Moves between elements:
MP: q>SG, a>TP, s>GR, e>SL, i>QM
HH: q>DJ, a>ZM, s>GZ, e>DS, i>LG
CM: q>MQ, a>GP, s>PC, e>DQ, i>LD
FJ: q>GM, a>FB, s>MJ, e>BZ, i>BF
PC: q>RZ, a>SL, s>QZ, e>QQ, i>ZM
QM: q>MP, a>ZF, s>FS, e>LT, i>GP
TG: q>SN, a>CN, s>MN, e>DN, i>GN
LC: q>QQ, a>QZ, s>RC, e>PG, i>GZ
JG: q>NB, a>SR, s>RJ, e>CM, i>TP
BF: q>FJ, a>ZC, s>PZ, e>GJ, i>CQ
QH: q>PH, a>ZN, s>CN, e>SN, i>ZG
CL: q>FR, a>HG, s>CC, e>RD, i>LZ
DQ: q>ZM, a>RZ, s>QQ, e>GZ, i>DJ
BL: q>ZG, a>PH, s>SN, e>GN, i>BP
ZJ: q>RN, a>DH, s>SG, e>QM, i>SR
SG: q>ZF, a>JG, s>LD, e>FS, i>MP
LZ: q>CL, a>DS, s>LP, e>HP, i>RC
SJ: q>GF, a>RH, s>QH, e>BL, i>RR
ZQ: q>ZN, a>FZ, s>RP, e>CN, i>PH
QN: q>DC, a>BZ, s>TN, e>SQ, i>GQ
GQ: q>QN, a>GJ, s>BG, e>LH, i>DL
LT: q>SL, a>GR, s>LG, e>QZ, i>RZ
SF: q>CQ, a>FJ, s>GJ, e>QN, i>BN
RP: q>ZS, a>BL, s>HQ, e>DD, i>GT
CN: q>GT, a>ZS, s>DD, e>FC, i>PQ
PQ: q>CN, a>RP, s>CR, e>MN, i>SN
FS: q>GR, a>CM, s>DJ, e>LG, i>SL
MN: q>FC, a>DD, s>NB, e>TP, i>DH
CR: q>DD, a>HQ, s>SR, e>NB, i>FC
FC: q>CR, a>TB, s>SD, e>JG, i>MN
PM: q>LH, a>BG, s>GF, e>RR, i>FQ
HF: q>FZ, a>SJ, s>BP, e>RP, i>ZN
TN: q>PJ, a>ZD, s>GG, e>RH, i>BG
DJ: q>DQ, a>PC, s>LC, e>HG, i>HH
SL: q>FS, a>LD, s>HH, e>JL, i>LT
PJ: q>HL, a>QG, s>PR, e>BQ, i>TN
RJ: q>GP, a>MP, s>LT, e>PC, i>MQ
SR: q>ZJ, a>DN, s>MP, e>GP, i>SD
FR: q>DS, a>GZ, s>NQ, e>LP, i>CL
LD: q>CM, a>RJ, s>ZM, e>DJ, i>GR
RN: q>DN, a>MN, s>ZF, e>MP, i>ZJ
FZ: q>RR, a>GF, s>BL, e>ZS, i>HF
SZ: q>QZ, a>LG, s>CL, e>RC, i>QQ
GJ: q>BZ, a>MJ, s>HL, e>TN, i>DC
ZG: q>QH, a>ZQ, s>PQ, e>TG, i>BL
MJ: q>NR, a>BN, s>DL, e>ZD, i>PZ
NR: q>ZB, a>SF, s>GQ, e>QG, i>MJ
JL: q>LG, a>DJ, s>DS, e>CL, i>QZ
CC: q>NQ, a>PG, s>GM, e>BF, i>LP
ZF: q>TP, a>NB, s>CM, e>GR, i>SG
LM: q>RC, a>CL, s>HP, e>FB, i>PG
RZ: q>LT, a>FS, s>JL, e>SZ, i>PC
QQ: q>SZ, a>JL, s>LZ, e>LM, i>LC
QZ: q>JL, a>HH, s>FR, e>LZ, i>SZ
ZM: q>PC, a>LT, s>SZ, e>LC, i>DQ
ZB: q>BN, a>CQ, s>QN, e>DL, i>NR
GN: q>TG, a>PQ, s>DH, e>RN, i>HQ
BP: q>BL, a>QH, s>TG, e>HQ, i>ZS
BQ: q>GG, a>FQ, s>HF, e>ZQ, i>RH
RH: q>BQ, a>PR, s>ZN, e>PH, i>JH
RR: q>SJ, a>JH, s>ZG, e>BP, i>FZ
QG: q>DL, a>QN, s>LH, e>FQ, i>ZD
PG: q>LM, a>LZ, s>QF, e>ZC, i>MF
MF: q>PG, a>RC, s>FB, e>GM, i>NQ
RD: q>LP, a>NQ, s>BF, e>SF, i>HP
GP: q>QM, a>SG, s>SL, e>RZ, i>RJ
GG: q>PR, a>PM, s>FZ, e>ZN, i>BQ
GZ: q>LC, a>SZ, s>LM, e>MF, i>HG
HP: q>RD, a>CC, s>CQ, e>BN, i>QF
DL: q>GQ, a>DC, s>SQ, e>PM, i>QG
HG: q>GZ, a>QQ, s>PG, e>NQ, i>DS
LP: q>CC, a>MF, s>FJ, e>CQ, i>RD
GF: q>JH, a>BQ, s>PH, e>ZG, i>SJ
ZS: q>BP, a>ZG, s>GN, e>TB, i>RP
GM: q>ZC, a>QF, s>NR, e>PZ, i>FJ
TP: q>JG, a>SD, s>MQ, e>LD, i>ZF
DC: q>GJ, a>PZ, s>PJ, e>BG, i>QN
ZC: q>FB, a>HP, s>ZB, e>MJ, i>GM
MQ: q>RJ, a>QM, s>RZ, e>ZM, i>CM
PZ: q>MJ, a>ZB, s>QG, e>HL, i>BZ
DD: q>TB, a>GN, s>ZJ, e>SD, i>CR
GR: q>LD, a>MQ, s>DQ, e>HH, i>FS
DH: q>MN, a>CR, s>JG, e>ZF, i>DN
BN: q>SF, a>BF, s>DC, e>GQ, i>ZB
LH: q>SQ, a>TN, s>JH, e>SJ, i>PM
TB: q>HQ, a>TG, s>RN, e>SR, i>DD
JH: q>RH, a>GG, s>ZQ, e>QH, i>GF
BZ: q>PZ, a>NR, s>ZD, e>PJ, i>GJ
DS: q>HG, a>LC, s>MF, e>CC, i>FR
RC: q>LZ, a>FR, s>RD, e>QF, i>LM
NQ: q>MF, a>LM, s>ZC, e>FJ, i>CC
SD: q>SR, a>RN, s>QM, e>RJ, i>NB
ZN: q>HF, a>RR, s>ZS, e>GT, i>ZQ
PH: q>ZQ, a>HF, s>GT, e>PQ, i>QH
SN: q>PQ, a>GT, s>FC, e>DH, i>TG
LG: q>HH, a>DQ, s>HG, e>FR, i>JL
CQ: q>BF, a>GM, s>BZ, e>DC, i>SF
QF: q>HP, a>LP, s>SF, e>ZB, i>FB
ZD: q>QG, a>GQ, s>PM, e>PR, i>HL
SQ: q>BG, a>PJ, s>RH, e>GF, i>LH
NB: q>SD, a>ZJ, s>GP, e>MQ, i>JG
FQ: q>PM, a>SQ, s>SJ, e>FZ, i>PR
HL: q>ZD, a>DL, s>FQ, e>GG, i>PJ
BG: q>TN, a>HL, s>BQ, e>JH, i>SQ
FB: q>QF, a>RD, s>BN, e>NR, i>ZC
HQ: q>GN, a>SN, s>DN, e>ZJ, i>TB
GT: q>RP, a>BP, s>TB, e>CR, i>CN
PR: q>FQ, a>LH, s>RR, e>HF, i>GG
DN: q>DH, a>FC, s>TP, e>SG, i>RN

The rows follow the links: the fewer symbols apart two elements are, the more alike their rows tend to be.

Each row is also shifted at random along 12 hidden directions that mean nothing.

Some elements, each with a row of numbers:
GR (-39, -2, 25, 13, 6, 34, 21, 14, -10, -11, -10, -15, 13, 30, -21, -25, -4, -2, -5, 5, -11, 14, -26, 15, -21, 1, -85, -3, 1, -17, 21, -8, 22, -2, 10, -18, -9, -13, 45, 19, 8, -32, -25, 5, -7, -25, -41, -5, 9, -4)
SG (15, -16, 1, 28, -14, 2, 34, 3, 27, 20, -21, -18, 30, 1, -12, -32, -20, -26, 3, -3, 20, 21, -22, -11, -13, -3, -13, -30, 35, 37, 9, 3, 53, 42, -36, 16, 3, 9, -8, 53, 6, -25, -19, 4, -7, -27, 68, 4, -17, 2)
SL (32, -8, 35, 4, -37, -6, 14, 6, -19, -16, -20, 2, 58, -16, -16, 21, -15, -14, 3, -10, -37, -5, -70, -6, -20, -7, -26, -26, -8, -35, 31, -18, 33, 25, -2, -31, 1, -14, -21, 17, 39, 11, 27, 16, -3, -60, 86, -3, 20, -62)
ZQ (-42, 22, -2, 5, -48, 39, -18, 10, -17, -11, 35, -5, -40, 45, 21, -10, 1, -27, -13, 17, -4, -7, 18, 32, -19, 19, -62, 22, 26, 64, 0, -7, 7, -18, 27, 8, -12, -2, 35, -7, -20, -6, 2, 25, -3, 37, -61, -19, -20, 21)
LP (124, 34, 1, -10, 0, 3, 22, 39, -16, -15, -17, -8, -25, 38, -7, -28, 7, -31, 1, 17, -19, 12, 1, 49, 95, -11, -25, -2, 31, 71, -47, -2, -3, -16, 2, -19, -46, 12, 35, -25, 23, -18, -11, -4, -7, 9, 0, -5, -18, 36)
GP (-38, 9, 41, 11, -11, 23, 6, 4, -15, 1, 18, -2, -32, 46, -12, -2, 5, -8, 20, -11, -3, -13, 4, 13, 29, 16, -37, 67, -9, -36, -3, 19, -36, -26, 18, 15, 17, -28, 7, 30, -24, -13, -2, 9, -5, 34, -53, 0, -3, -25)
SN (28, 26, 10, -26, -45, 18, -20, -10, -38, -45, 34, -8, 35, -5, -13, 19, 13, -14, -1, 8, 23, -12, -15, -9, -67, 20, -18, 5, -21, 9, 22, 5, 6, -5, 34, 2, 2, -12, 29, -41, -23, 37, 27, 5, -5, -12, -14, -18, -5, -21)
JH (30, -23, 20, -4, -36, -1, -1, -4, 17, -9, 17, 1, 13, 17, 3, 1, -15, -6, -6, 8, 3, 13, 7, -6, -37, 16, -20, -13, 28, 22, 16, -15, 29, -2, -1, 8, 12, -10, -22, 32, -29, -6, -1, 4, 17, -12, 53, -29, -35, 0)
LM (24, -6, -62, 17, 19, -15, 5, 5, 30, -7, -21, -9, -12, -24, 19, 10, -3, 21, 1, 13, 8, -4, 55, -12, 20, 7, 39, -10, 12, -24, -36, -7, -8, -18, -42, -7, 0, 19, -29, 2, 56, -19, -45, -2, -18, -3, 26, 22, 7, 9)
RR (4, 23, -33, 9, -16, 18, -22, -11, -8, -23, 6, 20, 46, -44, 13, 9, -22, 35, -38, 8, -9, -50, -30, -12, -33, 4, 5, -33, -22, -31, 14, -29, 13, 46, -12, -43, -1, 5, 20, 14, 67, 23, 40, 11, 12, -47, -20, 12, 33, -41)
DC (14, -16, 40, -57, 4, 30, 20, 6, -22, 7, -4, 2, 7, -6, -18, -15, 10, -19, -2, 13, -1, 32, 4, 23, -16, -18, 30, -1, -15, 38, -7, -15, 11, 1, -30, -14, -22, -5, 26, -25, 4, 5, 19, -5, 10, -36, -19, -14, 11, -21)
HL (3, 21, 8, 14, -24, 13, -12, 8, 13, 3, 13, 21, -37, -2, 3, -18, -11, -8, 0, -6, -16, -27, 16, 20, -15, -1, -22, 17, 8, 38, -2, -9, 19, 23, -2, 8, -6, 3, -2, 37, 12, -6, 26, 22, 15, 4, -51, -28, 19, -28)
LC (-49, 6, -27, -18, 16, 55, 3, -4, -23, -24, 7, -31, -23, 1, -12, 3, 14, 22, -11, 32, 33, 7, 68, 14, -42, 28, 5, 18, -7, 12, -24, 2, 2, -20, -9, 1, -24, -19, 27, -47, 12, -19, -27, 1, -25, -12, -68, 5, 3, 8)
SD (-37, 0, 13, 10, 11, -17, 13, -1, 0, 4, -19, 3, 28, 5, -18, -13, 3, -11, -4, -5, -5, 6, -50, -5, -31, -16, -21, -29, -8, -13, 40, -1, 10, 12, -1, -23, 9, 9, 32, 4, 4, 13, 10, -13, 3, -8, 20, 18, 9, 32)
ZC (80, -37, -6, -22, 40, -10, 10, 15, 15, 5, -14, -17, 0, -34, -7, -4, 21, 20, 5, 15, 5, 32, 28, 8, -34, -10, 15, -29, -11, -25, -5, -1, 6, -9, -25, -12, -4, 9, -17, -13, -10, -28, -17, -23, -7, -33, 1, -2, 11, 12)
HF (11, 0, -66, 31, -7, 4, -19, -10, 17, -1, 15, -8, -12, -20, 36, -3, -20, 17, -25, 7, 10, -16, 32, -16, 3, 15, 6, -9, 18, 2, -12, -1, -3, -3, 7, 2, 5, 23, -18, 8, 3, -4, -15, 11, -1, 21, -10, 15, -12, 23)
RZ (-30, -25, -4, 34, -34, -13, -3, 12, -2, 31, -2, -14, -40, -4, 19, 13, -2, -27, 21, -21, -49, -14, -6, 9, -28, 18, -30, 5, 20, 10, 9, 18, 29, 13, 5, 25, 15, -7, -59, 34, -3, -19, 5, 41, -14, 17, 27, -25, 10, -43)
RH (-14, 7, 31, -45, -15, 14, 9, 4, -19, -37, 14, 30, -4, 20, -30, 17, 0, -13, -17, 15, 2, 14, 32, 31, -31, 14, 28, -4, -24, 15, -5, -37, -3, -42, -40, -43, -7, -22, 36, -32, 35, 29, 28, 11, 29, -32, 7, -8, -20, 20)
BQ (18, -15, -56, 2, -21, 34, -21, -4, -27, -19, 23, -29, 1, -15, 38, -11, -12, 8, -29, 21, -17, -6, 35, -8, 6, 25, -17, 8, 8, -11, -23, 5, -4, -34, 30, -24, 0, 18, -9, -12, 1, -13, -31, 17, 1, 5, -48, -1, -5, -17)
FS (-18, -5, -18, 37, -24, -22, -1, -11, 11, 38, -8, 4, -9, -42, 10, 25, -18, -15, 22, -39, -8, -26, -4, -19, 5, 9, 46, 4, 3, 10, -8, 20, 28, 49, -18, 41, 14, -3, -79, 31, 20, 4, 22, 40, -9, 0, 59, -4, 15, -61)
SQ (-21, 17, -34, 10, 20, -13, -19, -7, 4, -13, -7, 17, -5, -27, 5, -15, -15, 10, -26, -8, -17, -10, -2, -11, -1, -16, 7, -19, -7, 6, 11, -12, -2, -8, 24, -19, -12, 26, 16, -26, 17, 29, 12, 1, 19, 6, -26, 4, 15, 27)
FB (-63, 3, -5, -28, -5, -11, -12, 23, -13, -10, -16, -8, 8, -19, 10, 0, 20, -19, 0, 3, -29, 17, -33, 12, 6, -24, 5, -32, 6, 23, 2, -8, 2, -13, -3, -15, -21, 18, 10, -54, 11, 22, 8, -10, -6, -9, 30, -3, 11, 7)
QQ (10, 13, -35, 20, -22, 34, -21, -2, -22, -19, 16, -43, -33, 2, 17, 1, 4, 14, -3, 21, -5, -26, 34, 1, -21, 31, -42, 32, 26, 17, -10, 24, 5, -2, 49, 21, -13, -8, -16, -11, -24, -23, -12, 9, -32, 29, -46, -12, 5, -17)
ZJ (18, 11, 32, 4, -6, -1, 15, 2, -8, 1, 0, 20, 18, 7, -26, 6, 7, -7, 5, 0, 10, -14, -17, 14, -28, 1, -5, -2, -28, -22, 15, -2, 9, 25, -25, -28, 16, -12, 19, 27, 27, -1, 27, 3, 7, -28, -6, 11, 16, -7)
JL (40, -9, 2, -4, -8, 29, 12, 14, -32, -20, -5, -22, 7, 7, -2, 11, 0, 15, -9, 22, -28, -10, -2, 17, 3, 17, -29, 8, -6, -43, -10, -7, -6, -11, -1, -36, -8, -21, 2, 2, 32, -21, -4, 5, -16, -28, -8, 6, 10, -34)
LH (18, 34, 24, 1, -16, 4, -40, -21, -26, -34, 27, 32, 20, 3, 6, 18, -10, 37, -7, -9, -25, -57, -27, -20, 34, 2, -21, 51, -32, -69, 13, -3, -43, -4, 71, -21, 14, -14, 0, 12, -5, 29, 33, -4, 25, 13, -58, -10, 26, -61)
BP (-45, 2, 42, -35, 6, -8, 2, -1, -10, -6, 14, 32, -5, 36, -14, 25, 15, -13, 0, -3, 3, 20, -13, 17, -30, -9, 1, 2, -32, -10, 24, -25, -29, -38, -5, -11, 4, -18, 52, -41, -10, 37, 21, -1, 10, 11, -16, 2, -11, 38)
PM (-14, -11, -13, -5, 18, 23, -8, -10, -4, -1, 2, 0, 29, -14, 7, -24, -13, 23, -26, 5, -5, 7, -12, -12, -16, -6, -26, -21, -8, -4, 10, -12, 20, 13, 20, -15, -9, 10, 28, 0, 0, -10, -17, -2, 16, -25, -53, -9, 12, -10)
JG (-24, 33, -5, 36, 0, -7, 2, -7, 12, -12, 6, -3, -36, 33, -22, -23, 2, -10, 7, -1, 24, -19, 24, -1, -25, 17, -30, 26, 15, 24, 15, 24, 0, -7, 23, 18, 11, 2, 20, 20, -27, 0, -4, -6, 0, 46, -30, 2, -13, 52)
HG (25, 38, 2, -18, 25, 40, -1, -17, -21, -39, -1, -16, 8, -3, -41, -1, 11, 31, -12, 30, 43, -7, 20, 3, -73, 8, -16, -2, -11, 41, 15, -2, 24, 30, 30, 8, -43, -21, 56, -55, -6, 4, 14, -17, -20, -23, -60, -8, 16, 17)
BN (55, -19, 1, -15, -23, -5, -10, -9, 5, -12, 6, -17, 14, -16, 10, 5, 9, 2, 14, 18, 12, 10, 33, -18, -5, 2, 20, 14, 17, -2, -10, 11, 7, -11, 11, 2, 11, 11, -56, 5, -30, -13, -18, -18, -1, -7, 41, -11, -4, -22)
FR (-74, -1, 22, -27, -37, 16, -14, -19, -13, -20, 13, -8, 25, 14, 12, 45, 7, 5, 20, 8, 21, 2, 14, -23, 22, 13, 28, 44, 6, -20, -17, -1, -20, -20, 4, 25, 4, -29, -36, -20, -7, 8, -20, -3, -19, 1, 53, -3, -11, -55)
LZ (14, 8, 13, -16, 6, -7, 1, 10, -18, 11, -7, -5, -46, 26, 2, 14, 19, -20, 16, 1, -22, 7, 3, 26, 22, -9, 0, 20, 8, 42, -9, 5, -15, -16, 22, 20, -26, -8, 5, -47, -18, 6, 8, 2, -20, 38, -8, -10, 0, 17)
TG (-9, 19, -22, 23, -24, -18, -3, 4, 16, 6, 0, 11, 40, -9, 18, -2, -15, -11, -4, -15, 9, -16, -45, -16, 36, -2, 0, -30, 11, 3, -4, -2, 11, 32, -21, 3, 12, 16, 4, 30, 30, 9, -3, 10, 3, -8, 44, 12, -10, -9)

From each start, follow one symbol. Which element do you reach?
Answer with the element's name.
---
(37, -23, 16, -22, 1, -7, -6, -15, 9, 9, 8, -3, -7, -23, -1, 1, -4, -4, 9, -9, 7, 21, 19, -18, -8, -10, 41, 17, 1, 12, 2, 6, -6, -12, 15, 31, 1, 3, -40, -14, -52, 16, 14, -9, 9, 9, 20, -16, -7, -14)
a: QN
---
(13, 28, 31, 3, -26, -35, -7, 14, -5, -11, 3, 33, 6, 39, 1, 12, 0, -26, 0, -14, -33, -15, -71, 14, 12, -17, -42, -12, -1, 1, 36, -18, -18, -10, 23, -16, 4, 1, 39, -4, 3, 40, 38, 4, 11, 25, 27, -4, -7, 25)
i: CN
---
(-48, 50, 32, -21, -39, 15, 9, 22, -15, -55, 18, 16, -4, 50, -40, -7, 16, -45, -4, 15, 28, 14, 7, 42, -38, 14, -36, -10, 0, 58, 6, -19, 14, -36, -22, -22, -13, -12, 77, -33, 16, 26, 15, 8, 11, -11, -1, -9, -34, 59)
i: TB
---
(-56, -35, -25, -4, 10, -5, -20, 19, 2, 61, -7, -20, -34, -48, 43, 1, 25, 0, 20, -17, -43, -9, -17, 8, -38, -7, 1, -21, -1, 14, -1, 22, 16, 44, -13, 40, 2, 8, -30, 2, -10, -20, 6, 15, -22, 9, -47, -28, 44, -56)
i: HP
---
(94, -47, -11, 6, 16, -13, 9, 4, 31, 12, -19, -18, 19, -20, 13, -26, -2, 17, -1, 20, -11, 19, 7, -16, -19, -15, -15, -24, 21, -26, 9, -3, 19, 8, -6, -18, 12, 27, -33, 45, -11, -39, -31, -28, 1, -22, 25, -3, 11, -2)
i: PZ
---
(14, -33, 16, 8, 5, 4, -2, 9, 5, 40, 19, 9, -5, 37, 38, 7, 3, 10, 8, -7, -22, -1, -22, 6, 33, 1, -49, 23, -11, -63, 0, -1, -36, -12, 6, 2, 30, -9, 8, 47, -19, -32, -26, 6, -2, 27, -57, 2, 1, -23)
a: ZG
---
(-11, -38, -31, 2, 33, 17, -11, -4, 11, 14, -8, -10, 28, -55, 20, -25, -13, 35, -24, 0, -19, 7, -16, -23, -43, -19, -19, -33, -18, -47, 22, -13, 14, 18, 6, -17, 1, 23, 5, 12, 8, -14, -14, -5, 4, -36, -56, 2, 41, -31)
e: BQ
---
(-17, -22, 42, -23, 0, -25, 17, 6, 15, 42, 4, 30, 7, 8, -6, 23, 9, -24, 20, -26, 7, 21, -30, 10, -21, -7, 27, -23, -22, 4, 14, -11, 4, 19, -53, 22, 18, -18, 6, 12, -4, 14, 23, 12, 11, -12, 33, -10, -12, -7)
e: MN
---
(79, -18, -1, -18, 18, -7, 17, 12, -13, 15, -24, -18, 2, 8, 9, 6, 6, -10, 7, 7, -20, 28, -16, 10, 49, -19, 3, -9, 13, 15, -17, -3, -7, -10, 7, 0, -26, 6, -3, -33, -2, -12, -18, -9, -22, 4, 31, 5, -2, 7)
e: QF
---
(-1, 7, -34, 31, -9, -1, -8, 8, -10, -27, 1, -5, -31, 0, 12, 25, -5, 26, -2, 6, -32, -44, 36, 4, 19, 32, -1, 31, -7, -73, -21, 4, -34, -35, -5, -31, 18, -13, -33, 20, 50, -9, -7, 14, -9, 12, -7, 16, 12, -25)
a: ZM
---
(11, -48, 3, -25, -2, 21, 9, 2, -10, 5, 17, -14, 21, 29, 32, 12, -5, -1, -13, 18, 4, 46, 12, 0, 53, -1, -6, 13, -1, -55, -23, -18, -42, -68, -5, -23, 12, 1, 1, -12, -18, -20, -49, -3, -4, 4, 10, 27, -34, 13)
i: QH
---
(65, 0, 7, -2, -64, 13, -27, 2, -43, -11, 30, -10, 4, 11, 36, 11, -11, -16, -12, 4, -52, -26, -40, 6, 22, 11, -45, 19, 16, 6, 8, 2, -8, -8, 64, -10, 2, -2, -20, 0, -29, 14, 32, 19, 4, 22, 1, -22, -6, -45)
q: JH
---
(6, -35, -3, -26, 5, 4, 6, -11, -3, 21, 7, 0, 23, -12, 17, 19, -9, -1, -13, 0, 14, 34, -1, -8, 19, -7, 46, -15, -9, -7, -10, -15, -11, -13, -19, 0, 1, 1, -11, -25, -11, 10, -3, 3, 2, -10, 37, 18, -22, 8)
a: RR
---
(-31, -1, 19, -34, -9, 14, -11, -15, -37, 34, 15, 21, 6, -17, 12, 14, -5, -13, -2, -22, -17, -5, -22, 4, 38, -6, 49, 12, -25, 35, -17, 2, 0, 27, 9, 13, -11, -11, -6, -27, -2, 26, 35, 26, 19, -4, -26, -18, 9, -56)
s: SJ
---
(-55, 7, -14, -6, -22, -12, -18, -2, 1, -20, -9, 6, 6, -18, 17, -5, -1, -8, -5, 5, -24, -14, -6, -13, 7, -15, 23, 0, 12, -2, 3, -9, -11, -17, 0, -23, 4, 24, -14, -9, 22, 29, 8, -11, 10, 7, 31, 3, 15, -11)
e: PJ
